What each symbol does to the states:
* | γ ζ
q797 | q142 q501
q339 | q758 q488
q3 | q289 q786
q912 | q415 q633
q244 | q947 q424
q420 | q488 q578
q202 | q144 q317
q142 | q424 q373
q700 | q202 q633
q764 | q886 q796
q786 | q797 q415
q832 | q440 q989
q992 | q764 q810
q522 | q193 q868
q972 | q308 q947
q278 | q886 q886
q725 | q192 q902
q440 | q278 q764
q902 | q135 q137
q814 | q8 q144
q314 | q192 q71
q578 | q317 q339
q772 | q628 q987
q886 | q870 q3
q512 | q902 q96
q946 | q725 q308
q193 | q947 q440
q589 | q578 q870
q308 | q522 q992
q347 | q420 q628
q862 | q870 q3
q144 | q314 q457
q289 | q947 q797
q951 | q826 q946
q424 | q415 q912
q137 | q720 q796
q771 | q440 q289
q36 | q339 q192
q758 | q987 q772
q633 | q259 q36
q343 | q947 q244
q720 | q946 q972
q457 | q96 q96
q550 | q457 q868
q600 | q633 q142
q810 | q289 q870
q75 | q796 q522
q826 | q137 q75
q317 | q512 q8
q135 | q512 q96
q192 | q550 q725
q870 | q862 q343
q628 | q578 q860
q987 | q860 q700
q480 | q343 q600
q513 | q860 q771
q488 | q142 q317
q96 | q902 q951
q796 | q972 q193
q415 | q501 q589
q259 | q701 q339
q860 | q814 q202
q701 | q38 q758
q8 | q700 q314
q501 | q373 q630
q989 | q764 q862
q868 | q96 q75
q947 | q992 q278
q373 | q912 q513
q71 | q522 q512
q38 | q36 q347
q630 | q513 q633

The rows follow the links: the fewer symbols apart two states are, the more alike their rows tend to be.

Known rows, each with its state:
[3,10,5,23,-34,-29,-36,15,7,-3,15,-28,-5,-14,-32,32,-2,-9,-20,-6,38,9,-9,9,-2,3,-5,-6,18,-7,-2,32,21,-17,-20,1,-15,-8,7,8,-15,25,-20,-5,-16,21,40,-8,-34,17,-15,17,-28,-23,28,5,3,13,-23,22,19] -> q796
[8,10,5,19,-26,-23,-42,8,17,-24,14,-24,-25,-18,-29,30,-9,-10,-24,-16,44,5,5,3,-7,-4,-6,-13,11,5,0,31,13,-14,-8,11,-20,-11,4,5,-13,0,-3,-11,-14,32,38,-12,-35,21,-21,21,-36,-27,11,2,3,6,-21,12,-2] -> q308
[-23,0,-8,9,-6,37,39,-8,-10,11,-12,23,-5,35,26,-26,-4,25,-13,15,-21,22,10,13,-24,8,-27,-1,13,-23,-10,-14,-25,8,-3,1,14,16,4,-21,1,22,-43,7,-6,-3,-1,17,30,21,36,-15,2,1,8,-15,-9,1,29,1,18] -> q786
[5,8,2,-13,18,-19,9,-1,-14,15,-7,14,-4,-7,-9,33,1,24,28,-3,-13,-16,-31,1,42,17,19,42,-13,15,4,-18,37,-10,15,9,-4,-5,12,-17,-53,-25,24,-8,13,-29,-12,-25,3,-29,-9,2,-18,-4,-22,3,0,17,6,17,-8] -> q202
[19,10,23,-3,-15,-16,-2,9,21,-5,-14,-15,15,1,-30,1,46,-9,-3,-28,35,-16,28,-19,10,-12,21,13,-7,12,17,12,14,4,-5,-30,11,-14,-18,25,-5,17,-38,-17,1,20,-1,-11,-32,-33,-4,23,-5,-12,17,-10,12,14,-38,-24,-2] -> q868
[-18,-7,-16,-3,7,28,28,-17,-4,-23,-18,30,-41,22,30,-11,-17,26,-24,-7,-18,9,28,15,-20,-12,-20,-5,7,-12,-8,-25,-24,10,18,32,3,13,2,-17,-4,-7,-18,-3,1,35,10,19,26,38,35,4,-9,-2,-18,-13,-3,-8,27,14,-22] -> q424
[-8,13,19,13,-23,7,-4,8,17,-2,15,-33,10,-16,-2,-29,-16,-12,-9,43,5,24,-20,6,-17,16,-33,-21,16,0,-8,0,-15,-6,-10,-30,-7,-7,19,-21,16,7,3,31,-23,-51,0,11,13,21,-21,-7,-14,-5,-5,8,1,-2,50,0,36] -> q278
[-27,-7,-15,2,7,38,38,-12,-14,-2,-15,33,-21,33,26,-14,-11,29,-18,-2,-24,12,18,12,-18,5,-20,5,11,-17,-8,-19,-25,13,4,18,12,17,6,-16,-7,11,-39,1,-2,20,6,18,30,25,46,-8,2,3,2,-15,-10,-3,23,12,-2] -> q415
[5,11,7,12,-26,-27,-28,7,7,-5,4,-15,-10,1,-30,26,13,-5,-10,-28,44,-8,10,0,0,-4,14,6,3,0,4,33,23,-8,-13,-4,-10,-7,-2,20,-20,24,-33,-24,0,36,30,-15,-42,-1,-8,18,-24,-22,31,-7,4,17,-41,7,9] -> q75
[20,-10,-4,-28,24,5,-12,-10,2,-7,-4,-11,27,-17,7,2,4,-25,18,13,-15,-7,9,-2,-9,-34,31,-26,-5,-5,-4,2,-11,30,1,-8,11,9,-12,33,61,-9,31,23,13,7,-22,10,-7,-2,-4,4,34,23,2,25,11,-28,-8,-20,-36] -> q36
[2,-1,-3,16,-24,-22,-34,9,9,-13,15,-14,-22,-3,-26,33,1,-5,-26,-30,43,-5,11,3,-7,-6,2,-3,8,4,-1,33,15,-12,-8,15,-17,-7,-2,12,-20,12,-15,-25,-8,46,31,-11,-41,13,-10,25,-22,-18,19,-9,0,7,-38,14,-2] -> q720

Each walk starts at a row. The symbols on each line, taken left to right, move it on to the next state.
Answer with the state's row; about right is enough.
start [20,14,16,-21,14,-18,9,-4,19,-10,-27,-2,2,-19,-19,8,20,4,27,-2,6,-23,-2,-24,35,-11,28,29,-20,28,10,-26,20,14,19,-20,0,-18,0,1,-20,-29,12,-1,11,-18,-26,-13,-7,-39,-15,15,-30,-3,-27,4,25,5,8,-21,-27]
γ ζ ζ ζ ζ ζ
[1,16,6,20,-31,-23,-31,15,18,-16,16,-34,-12,-17,-25,31,-15,-6,-17,16,33,15,-16,4,-7,10,-18,-12,25,-3,-12,21,20,-7,-19,-16,-16,-4,24,-6,-1,10,-17,16,-15,-1,30,-3,-25,22,-26,19,-38,-16,18,15,7,13,2,20,21]
γ ζ ζ ζ ζ γ
[-25,2,-15,1,4,35,40,-11,-11,5,-16,27,-16,34,23,-11,-11,25,-13,7,-26,16,15,20,-20,4,-20,2,14,-25,-18,-18,-18,11,-4,7,13,22,12,-16,0,20,-48,8,-3,12,-4,20,30,27,42,-5,-1,3,8,-11,-12,6,20,15,10]
start [3,0,-19,-26,24,15,5,-24,5,-20,-23,7,-4,1,13,27,-15,3,8,18,-26,-1,12,6,-4,-32,26,-19,5,-10,-19,-11,-4,43,7,-1,11,17,8,17,35,-22,16,32,17,24,-16,19,2,17,13,18,-2,13,-6,25,15,-20,18,3,-41]
ζ ζ γ ζ γ ζ ζ ζ γ
[17,11,11,12,-26,-36,-26,14,15,-13,1,-19,-8,-12,-34,31,17,-7,-12,-27,48,-9,5,-6,5,-3,11,8,8,10,6,23,26,-7,-9,-9,-12,-15,1,13,-16,15,-25,-11,-5,26,25,-13,-39,-8,-16,25,-33,-18,16,-4,10,14,-30,4,1]
ζ ζ ζ ζ γ γ γ ζ ζ γ
[3,1,6,14,-22,-22,-22,11,0,5,7,-5,-12,5,-26,24,17,-1,-19,-36,34,-10,22,-3,-1,-3,6,1,6,-2,7,31,17,-12,-11,10,-4,-6,-5,21,-18,30,-36,-25,0,41,30,-10,-35,-2,-2,17,-8,-22,31,-15,-2,15,-46,7,14]
start [-17,15,-21,-3,7,9,24,-19,-11,11,-22,13,-1,19,-1,41,-12,36,7,23,-29,15,-12,24,8,5,13,17,14,-32,-24,-2,22,31,-19,-12,10,25,33,-8,-9,7,-33,32,8,3,-2,9,14,11,25,7,-21,-7,17,20,3,12,13,25,3]
ζ γ γ γ ζ γ γ ζ γ
[-9,8,13,13,-21,11,5,10,15,0,11,-25,14,-7,7,-43,-12,-12,-12,38,6,25,-21,0,-12,19,-43,-20,12,5,-7,-6,-19,-8,-13,-29,-7,-4,8,-24,15,9,-3,25,-22,-58,-4,11,13,10,-15,-15,-3,8,-3,1,-5,-1,40,-11,32]
ζ ζ γ γ ζ ζ γ
[-1,8,-17,-8,12,-20,0,-2,-21,25,0,12,-2,2,-10,46,-12,29,33,9,-19,-10,-41,13,35,18,24,38,-2,-9,-6,-1,46,-3,1,8,-4,8,22,-14,-50,-17,20,3,12,-15,-5,-15,5,-14,-6,-11,-17,-7,2,13,-2,17,-2,26,9]
start [7,-4,-18,-12,15,-17,-19,1,-21,25,15,2,11,-14,-5,51,-19,8,32,12,-22,-6,-42,17,26,12,28,15,-4,-12,-10,15,39,-2,-9,13,-4,10,19,1,-21,-23,46,12,14,-19,-6,-16,4,-8,-14,-7,5,1,-1,21,-8,9,-19,28,0]
γ ζ γ ζ γ ζ ζ γ γ γ
[21,12,19,-16,-1,-12,13,0,25,-7,-26,-10,20,-5,-20,-13,42,-12,9,-9,17,-21,28,-26,9,-23,31,6,-12,22,13,-10,3,17,4,-38,17,-11,-18,28,17,5,-24,5,6,2,-20,-4,-23,-41,-6,21,5,8,-2,-1,18,-1,-14,-41,-25]
ζ γ γ ζ ζ γ
[2,1,0,18,-24,-30,-39,10,10,-18,19,-21,-30,-14,-26,31,-17,-11,-27,-15,36,1,-3,0,-3,-2,-9,-11,14,7,0,27,11,-17,-3,14,-18,-7,10,-1,-13,4,-3,-10,-12,30,35,-9,-30,26,-15,21,-32,-28,10,0,0,8,-17,26,2]
start [-12,16,-6,9,-18,9,12,-9,3,12,-11,-11,15,15,-1,15,-14,23,8,44,-20,24,-17,21,-5,11,-3,-4,25,-28,-25,3,14,26,-27,-35,10,14,35,-5,0,16,-37,41,-7,-29,-3,5,8,19,6,0,-19,-9,20,20,0,15,30,19,28]
ζ γ ζ ζ ζ ζ γ ζ ζ
[-16,7,-22,-13,12,16,27,-25,-8,-1,-32,17,-2,23,12,29,-14,32,5,20,-32,9,7,19,-4,-14,22,4,15,-31,-27,-4,11,41,-6,-7,15,25,29,5,8,1,-36,30,13,14,-9,12,12,22,36,15,-11,-5,13,17,4,4,14,18,-11]
γ ζ ζ γ γ ζ γ γ γ ζ
[-14,-4,16,23,-20,16,0,12,9,-11,17,-18,-8,-8,14,-44,-21,-9,-18,22,9,21,-10,1,-22,19,-49,-22,18,11,1,-10,-26,-18,4,1,-12,-8,4,-32,5,-3,6,10,-25,-38,7,9,23,24,-13,-13,-15,0,-17,-11,-9,2,43,0,25]
start [-5,11,19,14,-21,9,4,6,13,14,9,-27,35,-8,-5,-28,-1,-11,3,45,-3,26,-19,4,-12,18,-26,-17,16,-4,-5,2,-6,2,-18,-42,6,-6,13,-11,24,19,-10,31,-18,-55,-11,6,6,0,-19,-13,4,7,4,13,-2,3,30,-14,38]
γ γ γ γ γ ζ ζ ζ γ ζ
[-21,-18,-4,11,6,30,13,4,-22,17,13,24,-8,17,28,-49,-10,2,-13,-4,-15,9,-1,2,-16,23,-37,-1,-3,-4,14,-12,-32,-24,14,31,3,6,-18,-24,-15,11,8,-24,-14,-8,1,6,34,16,16,-34,28,11,-10,-29,-23,-4,12,-1,20]
ζ ζ ζ ζ ζ ζ ζ ζ ζ
[26,9,17,-17,5,-12,3,-6,27,-17,-21,-16,19,-11,-15,-9,36,-22,6,-13,21,-19,33,-28,4,-30,29,-7,-9,18,10,1,-4,18,3,-31,13,-16,-17,38,30,3,-9,-3,6,17,-16,3,-25,-30,-9,27,1,8,2,0,20,-13,-19,-35,-31]
start [8,10,-11,-19,24,-18,2,-10,-7,6,-9,8,-8,-14,-10,49,-10,15,32,11,-20,-13,-31,6,39,1,27,31,-8,9,-12,-17,33,12,9,5,-7,1,22,-11,-30,-33,42,10,17,-19,-12,-14,7,-17,-11,11,-21,-4,-22,24,11,7,7,15,-21]
ζ ζ γ γ ζ
[3,-12,-25,-6,20,-14,-34,4,-31,32,27,3,25,-9,-2,35,-19,4,30,4,-25,-1,-37,14,16,13,22,0,-4,-19,-5,25,29,-17,-10,22,-5,8,5,1,-7,-6,50,-2,13,-10,4,-16,-1,-13,-14,-23,24,2,14,25,-16,-2,-21,26,11]
ζ ζ ζ ζ ζ γ γ
[20,10,24,-13,2,-11,24,-1,15,-1,-28,4,14,2,-15,-21,46,0,16,-22,16,-27,17,-25,17,-5,23,30,-17,21,18,-9,4,6,7,-32,13,-14,-18,14,-13,2,-22,-15,8,-4,-20,-8,-12,-53,-3,14,-4,9,-3,-16,12,8,-23,-41,-13]
start [-9,-5,-3,5,-1,10,3,-1,11,-41,1,3,-49,-7,15,-13,-36,-6,-29,-5,9,2,6,-3,-16,-7,-37,-16,5,19,-2,-22,-27,-7,27,32,-18,-4,1,-23,0,-22,27,-4,-9,15,12,13,17,33,4,7,-24,-6,-35,-14,5,-14,29,5,-24]
ζ ζ ζ ζ γ γ γ ζ ζ γ
[12,-13,-14,-26,26,7,-19,-11,3,-4,4,-2,23,-13,13,8,-8,-21,16,17,-19,1,4,3,-5,-28,31,-27,-3,-16,-9,13,-10,28,-4,-4,12,20,-6,27,62,-12,35,25,20,12,-14,12,-4,1,-3,-2,39,24,10,31,7,-28,1,-7,-29]
ζ ζ γ ζ ζ ζ γ
[-6,19,13,14,-23,-2,-5,6,14,10,9,-32,23,-6,-12,0,-14,0,3,44,1,25,-24,9,-8,14,-12,-16,22,-10,-22,13,10,10,-26,-43,-1,-3,32,-8,15,14,-18,39,-16,-43,-1,8,-1,10,-19,0,-13,-4,16,25,7,9,28,7,40]
start [-1,-6,-8,-17,14,15,12,-16,9,-41,-11,9,-37,-8,21,4,-22,-2,-11,4,-11,-3,17,4,-14,-27,-5,-18,-2,8,-11,-31,-27,22,26,24,-3,8,1,-2,20,-31,27,5,3,32,2,16,15,27,16,17,-12,3,-29,2,14,-25,29,5,-48]
γ γ ζ γ ζ γ ζ γ γ
[7,12,4,-14,18,-19,8,-2,-3,2,-12,7,-9,-12,-12,25,8,16,28,-2,-8,-22,-19,-7,39,10,16,44,-18,18,4,-21,29,-6,21,2,-5,-11,13,-9,-40,-36,34,-9,15,-26,-17,-17,6,-31,-9,6,-26,-9,-34,5,7,17,3,-1,-12]
ζ γ ζ ζ γ ζ ζ
[12,5,6,12,-17,-18,-11,11,1,-2,1,-4,-3,11,-22,5,30,-8,-13,-41,33,-11,28,-15,3,-7,14,8,-6,3,15,27,10,-9,-10,-2,2,-11,-18,21,-15,30,-38,-33,-6,42,20,-9,-38,-16,3,17,-3,-17,25,-19,1,10,-48,-9,0]
